In the rows, zero is written as 128.
Each row has a class, written after it.
103	150	86	148	167	136	111	115	144	131	149	164	92	138	136	126	118	131	126	116	125	139	141	149	128	121	112	112	149	121	150	137	111	127	106	128	115	151	113	74	144	117	145	150 -> U
157	124	114	111	113	109	152	90	118	131	117	122	129	157	123	137	125	132	119	127	118	128	120	126	137	140	133	124	122	128	108	149	139	136	147	134	133	117	120	143	126	123	136	116 -> P
179	114	91	109	109	106	166	122	113	132	116	133	127	118	95	148	134	135	119	131	116	138	117	120	133	147	135	116	112	129	92	178	134	123	140	142	120	118	127	156	139	125	158	105 -> P
136	138	59	125	184	115	137	110	122	110	139	174	103	132	129	123	163	91	123	118	108	157	133	152	133	133	125	96	145	133	120	177	105	127	102	139	102	153	116	77	138	108	179	125 -> T
111	136	91	141	141	136	117	110	135	132	139	151	105	144	117	143	111	139	132	110	126	132	140	144	132	130	112	119	144	126	134	138	127	130	123	136	139	146	109	96	147	124	142	129 -> U
131	137	88	128	140	126	129	119	137	130	155	149	110	136	130	135	125	128	127	119	122	133	134	116	126	129	118	113	137	131	127	145	122	130	126	141	123	130	104	110	137	112	138	129 -> U
150	125	117	122	115	117	149	119	124	127	126	131	133	122	110	137	135	120	121	128	117	128	121	122	128	133	137	126	123	121	113	156	124	128	129	144	119	116	111	152	132	134	146	102 -> P
117	138	69	139	145	127	114	118	141	144	140	159	103	141	133	132	117	145	130	113	121	134	124	155	131	129	116	117	146	117	136	148	125	133	134	138	133	146	108	115	142	113	144	135 -> U
97	150	83	149	155	136	119	114	145	134	144	146	101	129	144	123	113	148	127	123	120	128	133	164	137	124	116	120	154	105	147	124	119	171	79	138	140	138	115	81	143	109	141	157 -> T
163	113	106	100	111	107	147	120	116	127	122	145	137	118	124	126	130	116	116	126	122	123	115	133	140	143	130	125	114	122	96	162	140	118	154	143	135	115	129	150	126	117	141	113 -> P
135	129	86	124	142	124	124	110	137	126	141	154	110	137	129	138	118	139	125	120	117	127	132	150	131	118	125	115	136	130	132	149	126	131	134	144	134	142	114	84	146	108	150	118 -> U
125	138	87	125	143	128	130	117	129	125	142	156	121	131	128	123	128	135	122	118	129	131	121	145	133	128	107	117	139	168	131	137	125	127	127	137	125	135	122	93	134	116	137	140 -> T
118	136	112	131	157	129	130	126	133	111	137	145	117	139	128	117	137	125	136	121	117	123	131	142	133	134	123	119	143	129	127	143	145	137	123	136	123	135	124	99	136	114	150	129 -> U
112	144	88	147	135	138	102	114	150	138	144	157	103	140	136	130	103	145	125	122	124	112	128	161	125	123	106	120	141	124	145	114	124	137	130	140	147	140	121	82	145	129	131	145 -> U
85	139	88	156	155	138	122	115	149	130	131	152	100	139	125	137	126	140	132	112	122	135	140	148	128	131	119	111	141	127	138	131	112	146	113	127	113	146	113	82	136	131	142	141 -> T
131	136	73	123	153	118	142	110	134	129	139	164	123	126	116	137	133	125	122	116	112	147	130	147	137	141	117	100	140	118	116	162	125	131	115	155	119	130	107	85	146	118	153	118 -> U
153	115	136	119	96	120	148	120	126	133	116	120	140	119	114	134	114	148	122	129	115	115	108	127	135	132	128	124	112	127	110	137	140	121	143	136	141	113	130	151	135	131	128	118 -> P
149	127	135	112	124	123	160	121	112	123	120	123	140	120	113	132	144	104	119	126	119	142	125	129	133	124	154	117	123	137	122	148	134	124	111	114	120	136	125	146	122	137	141	117 -> P
113	151	103	132	144	122	122	126	133	121	130	152	114	132	131	135	127	129	117	121	114	125	132	148	125	128	122	120	139	127	117	135	125	141	126	139	137	135	122	89	135	115	143	136 -> U
102	156	69	140	188	131	110	107	137	125	161	163	86	148	149	120	147	115	122	109	117	145	163	149	128	124	107	110	157	118	148	146	115	133	102	126	117	156	107	56	145	102	165	131 -> T
136	140	107	127	131	129	126	133	143	127	123	141	123	127	140	130	126	134	119	124	117	139	116	142	131	128	123	140	115	120	121	132	134	123	136	129	127	129	138	111	135	109	132	134 -> U
